Below is a small trained network, with its code and all its weights. Each question gives an input and a target symbol and asks what happens when units are switched off, that is, made to give their printed mean instead of their output.

import numpy as np


def w(rows, s, z=0):
    codes = np.array(rows[::2]) - 128.0
    scale = np.full(codes.shape[1], s)
    scale[-1] = z or s
    return codes * scale


def norm(h):
    return h / np.sqrt((h * h).mean(-1, keepdims=True) + 1e-5)


def f(y):
    return y / 2 * (1 + np.tanh(0.7978845608 * (y + 0.044715 * y**3)))


def softmax(a):
    e = np.exp(a - a.max(-1, keepdims=True))
    return e / e.sum(-1, keepdims=True)


def log_softmax(a):
    a = a - a.max(-1, keepdims=True)
    return a - np.log(np.exp(a).sum(-1, keepdims=True))


def net(x, mask):
    ids = ['ΞΨβεζηπσ'.index(c) for c in x.split()]
    T = len(ids)
    res = E[ids] + P[:T]
    u = 0
    for l in range(2):
        r = norm(res)
        for j in range(3):
            rows = slice(2 * j, 2 * j + 2)
            q, k, v = (r @ M[l][rows].T for M in (Q, K, V))
            z = softmax(np.where(np.tri(T) > 0, q @ k.T / 2**0.5, -1e9)) @ v
            o = O[l][rows]
            res = res + np.where(mask[u + j], z, o[:, -1]) @ o[:, :-1]
        u += 3
        y = f(norm(res) @ A[l][:, :-1].T + A[l][:, -1])
        res = res + np.where(mask[u : u + 12], y, B[l][:, -1]) @ B[l][:, :-1]
        u += 12
    return log_softmax(norm(res)[-1] @ U[:, :-1].T + U[:, -1])


Q, K, V, O, A, B = {}, {}, {}, {}, {}, {}
E = w([
[115,127,96,120,93,103],'Ξ',
[91,90,101,139,120,113],'Ψ',
[118,133,86,102,121,119],'β',
[87,61,98,103,133,151],'ε',
[178,95,89,187,168,155],'ζ',
[187,153,157,54,55,92],'η',
[98,159,157,97,162,155],'π',
[109,72,122,2,109,152],'σ',
],0.0026)
P = w([
[47,18,204,143,169,31],'0',
[143,85,107,168,235,42],'1',
[65,171,134,183,3,157],'2',
[149,113,107,137,224,73],'3',
[81,182,139,173,7,179],'4',
[150,126,110,124,211,94],'5',
[106,207,143,161,19,193],'6',
[146,134,116,114,201,112],'7',
[116,199,148,152,30,207],'8',
[145,140,126,106,188,127],'9',
[114,190,155,163,36,209],'10',
[138,141,128,113,202,132],'11',
],0.0017)
Q[0] = w([
[178,135,85,43,211,76],'L0H0',
[164,66,183,203,214,92],'L0H0',
[23,182,190,174,40,196],'L0H1',
[190,52,206,76,208,116],'L0H1',
[42,137,183,234,3,200],'L0H2',
[40,224,43,95,57,193],'L0H2',
],0.0036)
K[0] = w([
[110,112,9,85,196,68],'L0H0',
[39,44,104,216,133,90],'L0H0',
[215,62,48,68,68,178],'L0H1',
[42,148,130,163,78,40],'L0H1',
[169,80,209,253,97,254],'L0H2',
[234,139,144,159,174,184],'L0H2',
],0.0036)
V[0] = w([
[90,205,146,97,202,106],'L0H0',
[66,2,175,142,186,139],'L0H0',
[66,104,133,144,104,125],'L0H1',
[151,133,130,60,73,157],'L0H1',
[143,113,49,60,117,30],'L0H2',
[51,102,167,127,58,113],'L0H2',
],0.0025)
O[0] = w([
[172,55,251,172,36,216,109],'L0H0',
[225,206,101,81,88,139,232],'L0H0',
[124,104,236,171,127,150,189],'L0H1',
[104,165,136,101,132,21,107],'L0H1',
[73,58,200,221,250,81,250],'L0H2',
[86,228,163,74,137,74,188],'L0H2',
],0.0021,0.0014)
A[0] = w([
[135,113,178,121,205,175,55],'L0N0',
[183,91,114,48,174,109,154],'L0N1',
[55,109,46,173,143,125,93],'L0N2',
[153,182,84,109,134,247,172],'L0N3',
[58,124,148,97,204,80,148],'L0N4',
[170,172,133,204,70,38,147],'L0N5',
[76,205,144,180,136,85,88],'L0N6',
[98,77,39,117,174,86,208],'L0N7',
[163,165,179,193,203,127,53],'L0N8',
[88,79,185,38,97,102,177],'L0N9',
[207,83,43,210,45,143,105],'L0N10',
[141,255,161,153,49,191,10],'L0N11',
],0.0025,0.0011)
B[0] = w([
[124,86,53,125,156,159,130],'L0N0',
[119,155,144,226,153,181,199],'L0N1',
[229,177,164,118,31,82,157],'L0N2',
[83,146,100,169,52,129,162],'L0N3',
[201,125,92,148,34,96,233],'L0N4',
[49,92,69,58,159,249,144],'L0N5',
[151,96,128,52,96,199,134],'L0N6',
[93,159,130,127,48,122,244],'L0N7',
[121,102,86,56,165,70,114],'L0N8',
[63,188,49,210,132,112,228],'L0N9',
[131,215,70,153,74,226,119],'L0N10',
[75,43,212,175,118,138,157],'L0N11',
],0.002,0.0011)
Q[1] = w([
[42,186,132,171,21,199],'L1H0',
[59,166,156,152,54,203],'L1H0',
[42,168,147,166,3,152],'L1H1',
[187,82,170,52,240,119],'L1H1',
[114,128,156,172,66,218],'L1H2',
[36,221,37,177,52,97],'L1H2',
],0.0038)
K[1] = w([
[202,253,197,32,120,206],'L1H0',
[171,215,215,24,108,195],'L1H0',
[35,92,86,13,104,219],'L1H1',
[212,179,167,238,70,28],'L1H1',
[34,130,232,105,51,149],'L1H2',
[69,193,130,65,177,242],'L1H2',
],0.0033)
V[1] = w([
[50,99,48,86,157,187],'L1H0',
[33,79,117,152,197,174],'L1H0',
[163,181,96,145,5,105],'L1H1',
[100,79,83,12,136,204],'L1H1',
[60,2,109,88,43,116],'L1H2',
[79,177,70,70,215,118],'L1H2',
],0.0026)
O[1] = w([
[79,73,57,160,255,128,96],'L1H0',
[27,157,27,148,183,200,138],'L1H0',
[225,111,180,160,189,84,157],'L1H1',
[100,86,109,16,91,44,13],'L1H1',
[221,82,87,17,126,133,255],'L1H2',
[68,34,94,215,73,172,167],'L1H2',
],0.0027,0.00084)
A[1] = w([
[75,93,118,88,192,127,108],'L1N0',
[152,193,127,56,184,190,228],'L1N1',
[224,141,56,147,236,146,10],'L1N2',
[130,155,46,134,163,58,104],'L1N3',
[75,40,89,178,171,133,159],'L1N4',
[147,170,161,137,191,161,50],'L1N5',
[105,183,114,144,71,75,143],'L1N6',
[53,127,180,111,210,58,157],'L1N7',
[116,117,88,107,216,193,120],'L1N8',
[76,177,146,91,64,172,56],'L1N9',
[177,90,161,173,120,88,106],'L1N10',
[190,36,167,113,251,86,4],'L1N11',
],0.0032,0.0015)
B[1] = w([
[136,135,120,120,88,99,127],'L1N0',
[107,121,16,120,80,140,176],'L1N1',
[30,131,166,8,79,67,180],'L1N2',
[113,77,59,70,132,124,172],'L1N3',
[180,164,176,145,160,169,250],'L1N4',
[177,45,128,87,68,109,83],'L1N5',
[190,148,94,58,220,124,199],'L1N6',
[120,142,49,216,169,128,170],'L1N7',
[184,174,190,68,91,91,158],'L1N8',
[133,35,195,165,225,81,187],'L1N9',
[84,160,166,77,109,201,156],'L1N10',
[190,4,240,145,135,177,140],'L1N11',
],0.0023,0.0011)
U = w([
[148,217,80,176,205,81,8],'Ξ',
[8,56,19,10,95,47,215],'Ψ',
[205,38,23,116,219,119,35],'β',
[222,206,19,222,21,242,127],'ε',
[227,18,234,180,198,143,108],'ζ',
[170,118,135,218,227,40,102],'η',
[7,102,227,232,160,240,192],'π',
[238,199,252,34,23,46,192],'σ',
],0.0036,0.0017)

Each question gives the input, a string of symbols that net reads in full, and the target symbol t.
The units are the heads (2 rows each of Q, K, V and O) and the neurons (one row each of A and B). Each row of codes is followed by its name. A weight is (code - 128) times the scale printed after its matrix; where a second scale follows, it is the last column's (O, A, B and U).
mask holds one flag per unit, layer by layer, with each layer's heads first. A switched-off unit (its flag False) gives its mean, the last column of its rows in O or B, instead of its output. The means were averaged over made-up inputs and are rounded, as every weight is.
A unit's drop is (log p(t) with every unit on - log p(t) with that unit switched off) / (log p(t) with every unit on - log p(t) with every unit switched off).
The circuit of an input: a set's keep is (log p(t) with only the set's units on - log p(t) with every unit switched off) / (log p(t) with every unit on - log p(t) with every unit switched off). Starting from the 12 units with the biggest drops (on a tie, the unit counted first), units are removed one at a time, each time the one whose removal leaves the highest keep (on an exact tie, the one counted first), for as long as the keep stays at least 0.8.
circuit, biggest first: the units of the circuit, biggest drop first
unit that matters most: the unit with the biggest drop
top k neurons: the k neurons with the biggest drops, biggest first
top k neurons in layer l: the k neurons of layer l with the biggest drops, biggest first
heads that matter: for each layer, one digit per head in row order, 1 if its drop is at least 0.15 and else 0, layers parted by /
input ζ π η Ψ, target ε: unit that matters most	L1H2
input β η ε, target σ: circuit, biggest first	L1H0, L1H2
input β ε Ξ σ ζ Ψ η σ, target σ: top 3 neurons in layer 1	L1N8, L1N4, L1N2
input σ Ψ β Ξ σ σ ζ σ Ξ Ξ σ, target Ψ: heads that matter	000 / 010
input σ ε η ε β β Ξ, target σ: top 4 neurons in layer 0	L0N1, L0N6, L0N0, L0N2
input π σ π Ψ Ψ π ε ε, target ε: top 2 neurons in layer 1	L1N4, L1N9
input σ π Ξ ε η ζ, target Ψ: circuit, biggest first	L1N2, L0N8, L1H1, L0N5
input η ε σ Ξ β Ψ η Ξ, target σ: circuit, biggest first	L0N2, L0N7, L1H0
input η Ξ ε Ξ Ψ β σ Ξ ε π, target ζ: top 2 neurons in layer 0	L0N4, L0N7
input Ξ σ π β Ψ Ξ β, target π: circuit, biggest first	L0N11, L1N9
input σ Ψ π ε π π, target Ψ: heads that matter	000 / 000
input β Ξ β π η β, target ε: top 3 neurons	L1N9, L0N7, L0N11
input ζ π η ε Ξ σ β, target Ψ: circuit, biggest first	L1H1, L1N9
input ζ π π Ξ Ξ Ψ Ξ, target π: heads that matter	100 / 100
input ε π ζ Ψ Ψ Ξ β σ, target ζ: top 3 neurons	L1N11, L0N10, L0N7
input ζ Ψ σ σ η η Ψ Ξ ε Ξ β, target σ: heads that matter	000 / 101
input η π π ζ Ξ σ π ε π ζ, target Ψ: circuit, biggest first	L1N2, L0N8
input Ξ η Ξ Ψ Ξ Ψ ζ π ε ε ζ Ξ, target Ψ: top 4 neurons in layer 1	L1N2, L1N3, L1N8, L1N4
input π ζ ζ Ψ β π ζ σ ε, target Ψ: circuit, biggest first	L1H1
input σ π ε Ψ ε Ξ π ε Ξ, target π: circuit, biggest first	L0N11, L1N9, L0N4
input Ψ π Ξ σ, target ε: unit that matters most	L1H1
input β Ξ Ξ β Ξ π σ ε σ Ψ β η, target Ψ: top 2 neurons in layer 1	L1N1, L1N4
input ε σ Ξ Ψ η Ξ σ Ψ, target ζ: circuit, biggest first	L1N11, L0N9
input Ξ π ε π Ξ η β, target σ: circuit, biggest first	L1H0, L0N1
input π ε Ξ σ Ψ Ξ σ σ Ξ ε ε β, target Ψ: heads that matter	000 / 000
input ζ σ Ξ β σ ε β ε ε Ψ, target Ψ: top 3 neurons in layer 1	L1N2, L1N3, L1N9
input ε ε σ η Ψ, target σ: circuit, biggest first	L1H0, L1H2
